Rows with their classes
|  10 | -18 | -13 | -29 | -11 |   8 |  -3 | -28 |  -9 |   5 |  -3 |  28 |   3 | -20 |  -4 |  -9 |  10 | -19 | -15 |   1 |  -8 |  -7 | -> D
| -18 |  -9 |  11 |  -2 |   4 |  -2 |  -3 | -16 |   5 |   1 |  19 |  16 |  -4 |  -5 |   4 |   1 |  -5 |  -3 |   1 |   0 |   9 |  20 | -> V
|   5 |   0 |   2 | -62 | -24 | -22 |  -8 |   4 |  22 |   6 | -15 |  28 |  10 | -10 |  -1 | -19 |  -3 |  13 |   6 |   3 |  21 |  -2 | -> U
|   4 |  -5 |   2 | -17 | -35 | -13 |  20 |  -4 |  14 |  -5 |   1 |  40 |   2 |   5 |   6 | -15 |  -8 |   2 |  -5 |   0 |  27 |  16 | -> S
| -11 | -13 | -18 | -56 |   1 |  -6 |   1 |   7 |  14 |   4 |  12 |  26 |   3 | -27 |   3 |  -3 |   2 | -33 |   6 |  -5 |  -7 |  -4 | -> D
| -24 |   2 |   4 |   9 |  15 |   0 |   4 |   2 |   8 | -12 |  24 |  -1 |  -6 | -22 |   2 |  12 |   7 | -14 |  11 |  -5 |  17 |   3 | -> P
| -12 |  -3 |   0 | -38 |   0 | -24 |   6 |  18 |  11 |  -8 |  10 |  -5 |   1 | -18 |   0 |   0 |   4 | -15 |  13 | -11 |  22 |   7 | -> P
|  -2 | -20 |  25 |   6 |  16 |   8 | -16 | -47 |  10 |   9 |  15 |  38 |   3 |  -1 | -10 |  -3 |  -3 |   4 | -18 |   8 |  -4 |  20 | -> V
| -16 |   1 | -18 |  -6 | -12 |   5 |  31 |  28 | -15 | -28 |  11 | -14 |  -3 |   2 |  13 | -30 |   2 | -33 |   5 |   3 | -15 |   0 | -> N
| -29 |  -4 |  -2 |   7 |   1 |   0 |  24 | -11 |  -7 | -10 |  23 |   2 |  -4 | -15 |   0 |  -6 |   5 | -24 |   0 |  -3 |   2 |  10 | -> B
| -11 |   5 | -12 |  -2 |  -2 |   5 |  10 |  -5 |   6 | -17 |  13 |  10 |  -6 | -16 |  11 |   2 |   9 | -17 |   8 |  -8 |   9 |  -3 | -> P
| -11 | -16 |  24 |  17 |   2 |   6 |  -8 | -40 |  11 |   4 |  12 |  23 |  -8 |   3 | -11 |  -2 |  -4 |  11 | -13 |   9 |   5 |  27 | -> V
|  25 |   1 |   5 | -24 | -39 | -10 |  17 |   2 |  27 |  -3 |   0 |  48 |  -2 |   2 |   5 | -19 | -13 |  15 |  -4 |   0 |  29 |   9 | -> S
|   3 |  -5 | -15 |  -2 | -18 |   0 |  26 | -21 |  10 | -10 |   6 |  34 |  -2 | -22 |   2 | -15 |   9 | -14 | -10 |  -8 |  14 |   0 | -> N
|   5 |  -8 |  19 | -15 |   3 |  -4 | -18 |  12 |  30 |  10 |   1 |  28 |   1 |  23 |  -1 |   1 | -17 |  23 |   8 |  11 |  10 |  13 | -> U
|  -8 |   4 |  -1 | -42 | -23 | -26 |  22 |  25 |  25 | -10 |   2 |  28 |   4 |  -6 |   9 |  -8 | -15 |   2 |  18 |  -5 |  31 |   8 | -> S
| -16 | -31 | -10 | -60 |  -2 |   0 |  -4 |   1 |  19 |  -4 |  22 |  41 |   5 | -17 |   2 |  -6 |   0 | -28 |   5 |   6 |  -9 |   5 | -> D
|  -9 |  -4 |  15 |  16 |   7 |  -4 |  -4 | -18 |   9 |   0 |  14 |  10 |   4 |   1 |  -6 |  -2 |  -7 |   6 |  -1 |   2 |   8 |  16 | -> U
|  -7 | -19 |  19 |  11 |   5 |   5 | -14 | -43 |  -1 |   9 |   3 |  22 |  -2 | -14 | -14 |  -7 |   3 |   6 | -22 |   4 |  -5 |  18 | -> V
| -25 |  -2 |  -2 |  -7 |  -3 |  -1 |  17 |   2 |   3 | -11 |  20 |  10 |  -4 | -18 |   2 |   4 |   7 | -24 |   9 |  -8 |   9 |   9 | -> B
| -12 |  -2 |  -7 | -49 |   5 | -19 | -12 |  29 |  21 |  -1 |  -1 |  23 |   4 | -21 |  -3 |  -2 |  -3 |  -2 |  17 |  -2 |  20 |  -6 | -> D
| -22 |   9 | -12 |  -9 |  10 | -13 |   4 |  11 |   3 | -15 |   8 |  -7 |  -4 | -28 |   2 |   7 |   4 | -15 |  17 | -15 |  19 | -14 | -> P
| -25 |  -4 |   5 | -19 |   1 | -18 |   2 |  -1 |  21 |  -8 |   9 |   5 |   1 | -15 |  -2 |   1 |   2 |  -4 |   8 |  -5 |  22 |  11 | -> P
| -30 |  -7 | -11 |  -8 |  -3 |  -3 |  27 |   1 |  -6 | -15 |  27 |   9 |  -2 | -22 |   9 |   3 |   7 | -35 |  10 |  -4 |   0 |   9 | -> B
|   8 | -11 | -13 | -21 |  -6 |  15 |   0 | -12 |  -1 | -13 |   3 |  24 |   0 | -18 |  -1 |  -7 |   5 | -18 |  -7 |  -6 | -11 | -11 | -> D
| -29 |   3 |  -3 |  -7 |  -5 | -17 |  22 |   3 | -10 | -13 |   5 |  -6 |   2 | -19 |   0 |   4 |  10 | -22 |   1 |  -6 |  14 |  10 | -> B
| -42 |  -5 |  -2 |  -5 |   8 | -12 |  17 |   6 |   5 | -13 |  29 |   6 |  -2 | -18 |   5 |  14 |   5 | -25 |  14 |  -7 |  12 |  14 | -> B
|  -9 | -19 | -11 | -57 |  -1 |   1 | -10 | -10 |  24 |   4 |   7 |  43 |   2 | -19 |  -4 |  -9 |  -7 | -21 |   5 |   4 |  -6 |   1 | -> D
|  10 | -14 | -11 | -45 |  -4 |   8 | -19 |  -5 |  21 |   9 |  -2 |  32 |   7 |  -9 |   3 |  -6 |  -6 |  -8 |   1 |   8 | -13 |  -9 | -> D
|   6 |  -1 |  -6 | -32 | -31 | -17 |  18 |  22 |   8 |  -4 | -13 |  17 |  19 |   5 |  15 | -12 |  -7 |   3 |  -1 |  -3 |  14 |   6 | -> S
|   9 | -18 | -14 | -25 | -10 |   4 |   5 | -20 |  -7 |  -2 |  -6 |  14 |   2 | -25 |  -2 | -17 |  11 | -20 | -12 |  -4 |  -7 | -11 | -> D
|  -1 | -12 |   1 | -26 | -28 | -10 |  20 |   7 |   6 |  -2 |  -4 |  18 |   1 |   3 |  -2 | -16 |  -6 |   0 | -11 |   2 |  15 |  12 | -> S
| -31 |  -8 |  -5 | -32 |   5 | -17 |   4 |  18 |   7 |  -9 |  23 |   4 |  -1 | -23 |   2 |  -1 |   2 | -19 |  15 |  -9 |  14 |   4 | -> P
| -17 | -14 |   6 | -12 |  -8 |  -2 |  -2 | -32 |   2 |   0 |   3 |  18 |  -2 | -26 |  -7 | -12 |   4 |  -6 | -12 |   0 |  12 |  11 | -> V
| -25 |   1 |   4 |  17 |  -7 | -11 |  24 |   3 |  -5 | -15 |  28 |   0 |  -7 |  -8 |   2 |  12 |   3 | -16 |  -1 |  -2 |  10 |  18 | -> B
| -37 |  -9 |   4 |   4 |   0 | -11 |  20 |  -8 |   1 | -22 |  25 |   5 |  -4 | -19 |   1 |   3 |   9 | -25 |  20 |  -4 |  10 |  17 | -> B
|   3 |   3 |  -1 | -13 | -16 |  -9 |   8 |  18 |  15 |  -1 |  -1 |  16 |   3 |   7 |   7 |   6 | -11 |  10 |   9 |   4 |   6 |   1 | -> S

Rows with their classes
|  10 | -39 |  13 | -13 |   3 |  22 | -21 | -32 |  -5 |  -8 |  23 |   2 |  -6 |   0 |  24 | -18 |  10 |  -9 |  -3 |  16 |   9 | -19 | -> K
| -40 |  -1 |  -4 |  40 |  -3 |   1 | -17 |   7 | -10 |  -8 |  14 |  15 |  -6 |  13 |  16 | -41 |  20 |  23 | -16 |   5 |  36 | -39 | -> Y
|   1 | -32 |  19 |   4 |   4 |  26 | -76 |  59 |  41 |  -6 |  17 |   0 |   9 |   9 |  44 | -49 |   6 |  27 |   3 |  41 |  55 | -35 | -> K
|   5 | -13 |  12 | -12 |  14 |  -1 |  -1 |  -2 |  24 |   9 |  -9 |   6 |  -2 |  25 |  39 | -14 |  26 |   3 |   5 |  30 |  22 | -52 | -> K
| -38 | -68 | -10 |  30 |  15 | -23 |   9 |   1 | -22 |  10 | -15 |  -8 | -23 |  -8 |  31 | -74 |  34 |  33 |   5 |  35 |  34 | -57 | -> Y
|  19 | -14 | -27 | -45 |   8 |  27 | -14 |  29 |  18 |   2 |  17 |   4 |  -8 |  29 |   3 |  -4 |  -1 |  28 | -21 | -15 |  40 |  -9 | -> K
|  27 | -20 |   9 |  -8 |  15 |   9 | -29 |  13 |  25 |  -2 |   3 |  18 |  -4 |   6 |  19 | -21 | -11 |  17 | -27 |  28 |  26 | -24 | -> K
|  25 | -29 |   7 |  37 |   3 |  -4 | -35 |  32 |  -3 | -11 |   3 |  -2 | -13 |   0 |  38 | -45 |  19 |  38 |   3 |  13 |  38 | -24 | -> Y
| -14 | -25 |  24 |  40 |  11 |   8 | -46 |  42 |  11 |   0 |  -9 | -12 | -13 |  -9 |  23 | -44 |  20 |  34 |  -9 |   0 |  29 | -17 | -> Y
|  17 | -49 |  -1 |   0 |   0 |  22 | -21 |  33 | -16 | -16 |  12 |  -6 |   1 |  -6 |  47 | -35 | -20 |  -9 |  -7 | -12 |  -4 |   5 | -> Y
| -13 |   1 |  42 |  71 |  -9 |   7 | -20 |   9 | -16 |  -6 |  40 |   9 |  -8 |  -5 | -44 | -21 |  11 | -31 | -29 |   9 |  22 | -71 | -> Y
|  10 | -34 |  10 |   0 |  -2 |  12 | -22 |   7 |   5 |   3 |  11 |  -4 |   7 |   6 |  58 | -24 |  11 |  -2 |  10 |  20 |  11 | -20 | -> K
|   1 | -39 |   3 |   8 |   6 |  -4 |  -9 | -21 |  13 |  14 |   8 |  18 |   0 |  13 |  35 | -21 |  25 |   8 |  -4 |  24 |  20 | -53 | -> K
|  14 | -35 | -21 | -29 |   6 |   9 |   2 | -12 |  21 |  -7 |  -1 |  21 |  -4 |  18 |  43 | -18 |  15 |   3 |  15 |  23 |  16 | -26 | -> K
| -17 | -13 |  19 |  46 |  -3 |  -6 | -38 |  31 |  -5 |   2 |  -1 |  -5 |  -1 | -11 |   6 | -48 |   0 |  19 |  -9 |  14 |  42 | -29 | -> Y
|  22 | -26 | -25 | -42 |   2 |   6 |  -1 |   2 |  13 | -14 |  15 |  12 |  -9 |  16 |  58 | -16 |   3 |   0 |  -3 |  14 |  19 |  -3 | -> K
|  32 | -25 |  39 |  30 |  21 |  25 | -74 |  67 |  24 | -17 |   9 | -12 |   3 | -11 |  33 | -27 |  -7 |  12 |  -3 |  13 |  37 |  -3 | -> Y
| -19 | -26 | -11 |  28 |  -5 |  -9 |   0 |   6 | -21 |  -8 |  10 |  -4 |  -5 |   5 |  19 | -45 |  16 |  13 | -18 |   1 |  17 | -29 | -> Y
|  -4 | -34 |  -2 | -10 |  12 |  51 |   4 |  -5 |  23 |   5 |   1 |  -1 |  -9 |  10 |  35 | -26 |  21 |   4 |   8 |  26 |  16 | -36 | -> K
| -12 | -38 | -24 |  37 |  -6 | -14 |  -2 |  -2 | -36 |  -7 |  -3 |  23 |  -6 |   3 |  39 | -60 |  11 |  21 | -10 |  10 |  30 | -48 | -> Y
|  -6 | -25 |  11 |  -9 |   9 |  -4 |  -6 |  -8 |  28 |   7 |  10 |  21 |   6 |  15 |  15 | -25 |  18 |   5 |   3 |  35 |  22 | -46 | -> K
|  10 | -25 |  21 |  15 |   2 |   2 | -61 |  59 |  10 | -15 |  -4 | -12 | -10 | -10 |  25 | -40 |   3 |  34 | -18 |  -1 |  34 |  -4 | -> Y
| -36 | -22 | -25 | -17 |  23 |  -1 |   6 |  -4 |   5 |  16 |  14 |  13 |  -7 |  18 |   8 | -42 |  36 |  35 | -13 |  21 |  34 | -52 | -> K
| -26 | -25 |   1 |  43 |  -4 | -13 | -21 |  37 | -10 |  23 |  11 | -15 | -11 |  -8 |  25 | -56 |  13 |  22 | -40 |   4 |  41 | -21 | -> Y
|   4 | -45 |  -5 | -54 |  28 |  13 | -17 |  33 |   4 |   6 |  -2 |   6 | -23 |  15 |  19 | -37 |  25 |  39 | -11 |  19 |  56 | -31 | -> K
|  46 |   2 |  42 |  13 |   2 |  -7 | -55 |  38 |  55 |  -2 |  -4 |   3 |   7 |   0 |  32 | -24 |   7 |  16 |  11 |  24 |  47 |  -5 | -> K
|  -2 | -24 |   5 |  47 |  -7 |  26 | -27 |  44 |  -6 | -12 |  -5 |   4 |   3 |  -2 |  18 | -55 |   5 |  35 | -10 |   9 |  23 | -22 | -> Y
|   8 | -28 |  12 | -29 |  18 |  11 | -34 |  17 |  50 |  19 |  -3 |   8 |  13 |  16 |  48 | -11 |  19 |   3 |  13 |  35 |  40 | -21 | -> K
|  17 | -55 |  -5 | -16 |  13 |   0 |   1 |  -3 |  12 | -10 |   9 |   8 | -10 |  11 |  63 | -13 |  19 |  -6 |  -4 |  16 |   5 | -27 | -> K
| -18 | -15 | -37 |  -8 |   4 |  12 |  43 | -16 | -14 |  -3 |  -7 |  33 |   3 |  23 |  22 | -24 |  10 |  15 |  -1 |   7 |   5 | -33 | -> K
| -14 |   0 | -19 |  34 |  -1 | -30 | -14 |  18 |  -8 |  -1 |   8 |   9 |  -8 |   1 |  14 | -50 |  10 |  26 |  -1 |   7 |  32 | -34 | -> Y
|   3 |  -9 |  -6 | -25 |  12 |   8 | -18 |   6 |  31 |   2 |  -1 |  -2 |  -3 |  16 |  28 | -17 |  22 |  17 |   9 |  18 |  17 | -21 | -> K
| -41 |  35 |  13 |   1 |  -2 | -19 |  31 |  -2 | -16 |   4 |   8 |  24 | -15 |  -7 |  -7 |  -3 |  10 |  17 | -32 | -26 |   3 | -25 | -> Y
|  32 | -30 |  -6 | -58 |   8 |  17 |  -4 |  -6 |  18 | -10 |  33 |  11 |   2 |  13 |  26 | -15 | -17 | -17 |  -2 | -15 |   5 |  -8 | -> K
|   1 | -43 |  12 | -54 |  22 |  41 | -13 |  22 |  19 |   0 |  29 |   1 | -11 |  21 |  21 | -35 |  13 |  15 | -21 |   9 |  29 | -31 | -> K
|  -8 | -39 |  -7 |  16 |  -3 |  11 |  -8 |  21 | -12 | -14 |   0 | -11 |  -2 |  -1 |  19 | -42 |  -4 |   6 |  -2 |  10 |  19 | -13 | -> Y
| -15 | -24 | -23 |  56 | -18 |   8 | -15 |  28 | -20 | -13 |   0 |   1 |   5 |  -1 |  10 | -54 |  -5 |  20 |  -9 |  18 |  20 | -19 | -> Y
|  -6 | -36 |   5 |  42 |  -1 |  -5 |  -9 |   7 |  22 |   7 |   3 |  23 |   2 |  26 |  36 | -56 |  35 |  30 |   9 |  49 |  55 | -67 | -> K
|   9 | -59 | -17 | -61 |  22 |  20 |   4 | -18 |  13 | -12 |  16 |  -2 |  -1 |   6 |  69 |  -7 |  15 | -17 |   8 |   1 |  -4 |   7 | -> K
| -24 | -35 | -38 |  33 |  27 | -15 |  32 | -47 | -29 |  -1 |  -6 |  21 |  -3 |  12 |  19 | -49 |   8 |   5 | -11 |  -4 | -14 | -48 | -> Y
| -10 | -18 |  21 |  -1 |  12 |  20 | -38 |  41 |  54 |  24 |  22 | -18 |  -8 |  16 |   3 | -42 |  28 |  29 |   8 |  61 |  69 | -43 | -> K
|  -1 | -27 |   6 |  48 |  -9 |   2 | -25 |  21 |  10 | -20 |  12 |  -3 |  16 |   0 |  37 | -39 |  -9 |   8 |  -4 |  21 |  19 | -19 | -> Y

Rows, each with its class
|  -4 |  -4 |  -8 | -25 | -10 |  18 |  45 |  20 |   4 |  -5 |  12 |  -8 |  28 | -15 |  -3 |  -2 |   1 |  -5 |   6 |   5 |   1 |   5 | -> LT
|   0 |  19 | -13 |  -7 |   3 |   4 |  -9 |   1 |   1 |  10 | -32 | -16 |  30 |  -2 |   1 | -12 |  -6 |  17 | -22 |  11 |  -1 |  -8 | -> BR
|   1 |   3 |  11 |  22 |  25 | -19 | -48 | -16 |  -2 |  15 |  18 |   7 | -20 |  13 |  -1 | -38 |  -7 |   8 |   4 |   5 |   1 |   2 | -> LT
|   8 |   3 | -39 |  -3 |  17 |  48 |  -4 |   1 |   8 |   4 | -22 |  20 |  19 |  -2 |  -5 |   0 |   4 |  11 | -16 |   6 |   2 |  -8 | -> CP
|  10 |  -8 | -15 | -31 | -21 |  39 |  19 |  17 |   7 |  20 |  15 |   1 |   2 | -12 | -30 |   0 |  -2 |  25 | -25 |  12 | -13 |  -8 | -> LT
|  14 |   3 |   6 |  -4 | -49 | -19 |  34 |   9 | -16 | -24 | -42 |   0 | -25 |   3 |   0 |  65 |  -7 |   2 |  -3 |  -7 |  -6 |  13 | -> LT
